[24, 51, 163, 32, 12, 102, 28, 159, -85, 158, -180, 286, -80, -1, -7, 46, 119, -39, 32, -90, 22, -76, 0, -73, -55, 43, -9, 17, 119, -111, -26, 5, 62]
<41>
[-181, -71, -101, -104, 48, -194, -37, -412, 216, 72, -23, -66, -35, -79, 106, -81, 24, 25, 40, -423, 164, 145, -43, 61, 240, -106, -173, -83, -133, -77, -40, 19, -61]
<49>
[100, 51, 38, -392, 92, 77, 345, 156, -328, -218, -191, 35, -53, -56, -240, -55, -28, -169, 47, -27, -7, -23, 55, 23, -18, 44, -88, -104, -140, -138, 42, -160, -104]
<54>
[13, -63, 75, 64, 6, 94, 240, -74, -172, -40, 26, 19, 135, -42, -28, -36, -16, 6, 94, -88, 109, 3, -50, -111, -8, 62, -33, -50, -2, 73, -78, 228, 66]
<41>
[-12, 8, 66, -27, -102, -44, 243, 108, -123, 5, 17, -21, 114, 138, -121, 72, 28, 169, -178, -61, 327, -124, 53, 66, 69, 118, 146, 74, 92, -149, 75, 186, -79]
<37>
[92, 17, 51, -45, -84, -37, -182, 152, -91, -9, 121, -56, 13, -45, -38, 68, -16, -86, 77, -113, 77, 29, -23, -9, -38, -75, 55, -57, 175, -115, 37, -122, -11]
<41>
[79, -9, 128, -74, -146, 42, 165, -100, -298, -43, 58, -56, -91, 126, 246, -60, 62, 15, 57, -153, 266, 31, 12, 29, 123, 182, 217, 116, -18, -56, -27, 147, 223]
<54>
[99, -18, -76, 516, 837, 37, 240, 165, -132, -57, -167, 528, -99, 401, 161, -64, 74, -65, -161, 18, 30, 182, 34, 54, 116, 89, 41, -108, -299, 72, 58, -82, 49]
<43>
[-105, -14, 11, 211, 77, -126, 128, 112, 35, 37, -271, 45, 65, 109, -120, 15, 65, 89, -159, 137, 351, -89, 71, 35, 120, 16, 173, 69, -21, -146, 59, 102, -15]
<37>
[59, -177, -194, 255, 462, 14, -102, 195, 286, 200, -178, 562, 77, 117, -6, 30, -160, 246, 10, 187, -261, 97, -42, -39, -39, -32, 117, -25, -418, 164, 99, 127, 172]
<43>
[-196, -68, 31, 301, 374, -115, 433, 157, -288, -170, -130, 161, 41, 228, -102, 28, 20, 25, 47, -139, -182, -31, 55, 61, 86, 230, -278, 129, -179, -159, 35, -381, -109]
<43>
[31, -17, 51, 107, 352, -198, 206, 372, -143, -84, -148, 133, 82, 199, -211, -37, 119, 81, -56, -110, 184, -16, 103, 199, 88, 59, -202, 128, 82, -119, -18, 7, -184]
<47>
[-60, 58, -61, 217, 16, -78, 136, 102, 27, -13, -98, 16, 203, 7, -99, 99, -73, 20, -14, -28, -39, -65, 109, -18, 79, 25, 18, 143, -86, -291, 57, -208, -19]
<37>
[88, 4, 79, 90, -126, -56, 319, 2, -466, -20, 6, 6, -10, -43, -133, -23, -154, 64, 107, -102, 109, -21, 38, 77, -9, 216, 120, -134, -51, -57, 16, -37, 6]
<37>
[258, -50, -27, 96, 327, 250, 108, -49, 175, -29, -335, 165, -64, -123, 179, -138, -272, -59, 299, -117, -381, -107, -61, -121, -203, 76, -160, 114, -439, -47, 46, -150, 490]
<54>
[71, 272, 79, 383, 310, -139, 61, 57, 34, -6, -34, -115, 144, 71, 45, 58, 108, -51, 24, -29, 67, 87, 69, -52, -50, 73, -160, 24, -45, -132, 82, -78, 10]
<40>
[84, -3, -87, 31, -276, -52, 63, 74, -273, -38, -185, -82, -18, 9, -18, -62, -163, -56, -101, -75, 314, 11, 63, -45, -24, 60, 106, -41, 143, -178, -108, 39, 26]
<37>
[72, 96, -6, 37, 295, -7, 47, -152, 116, -69, -2, 179, 22, 19, 77, -34, 23, 26, -5, 39, -36, 45, -56, -20, 84, -153, -145, -63, -55, 76, 1, -284, -162]
<35>
[123, -87, -169, 352, 340, 35, 69, 45, 146, 79, 164, 93, 109, 71, 57, 124, -44, 157, -221, -26, 146, -59, -112, 18, -29, 31, -28, -19, -90, -10, -19, -22, 29]
<49>
[258, 36, 44, 198, 423, 186, 388, -108, -51, -43, 308, 165, 145, 109, 176, -81, -106, 8, 49, -88, 26, -186, -106, -203, -85, 140, -43, 177, -248, 129, 46, -104, 66]
<43>

[-192, -79, -149, 14, -184, 110, -58, -81, 148, 281, -121, 27, -18, 255, -26, -81, -123, -283, 7, 66, 4, 261, 39, 42, -255, 267, 32, 167, -51, 173, -3, 231, -58]
S
[-228, -128, -116, -52, -114, 9, -93, 367, 584, 684, 105, 49, 119, 133, 14, 52, 121, -311, 421, 25, -6, 391, 200, 76, -252, 618, -91, -179, -159, 207, 171, 351, -202]
E
[-189, -68, -206, 26, -134, 55, -97, 60, 73, 286, -188, -73, -47, 261, -66, -106, -185, -332, -39, 19, 74, 183, -13, 87, -259, 320, -21, 196, -39, 216, 27, 216, 26]
S
[-119, -16, -116, 92, -195, 149, -84, -13, 79, 160, -154, 33, -56, 300, -67, -135, -125, -309, 11, 82, 13, 305, 42, 20, -210, 239, -19, 134, -18, 194, 19, 314, 13]
A
[-169, -60, -201, 29, -24, 20, -135, 33, 149, 281, -159, -44, 29, 156, -88, -91, -161, -283, -126, -7, 36, 259, -16, 62, -213, 265, 29, -12, -56, 257, 125, 171, 33]
S
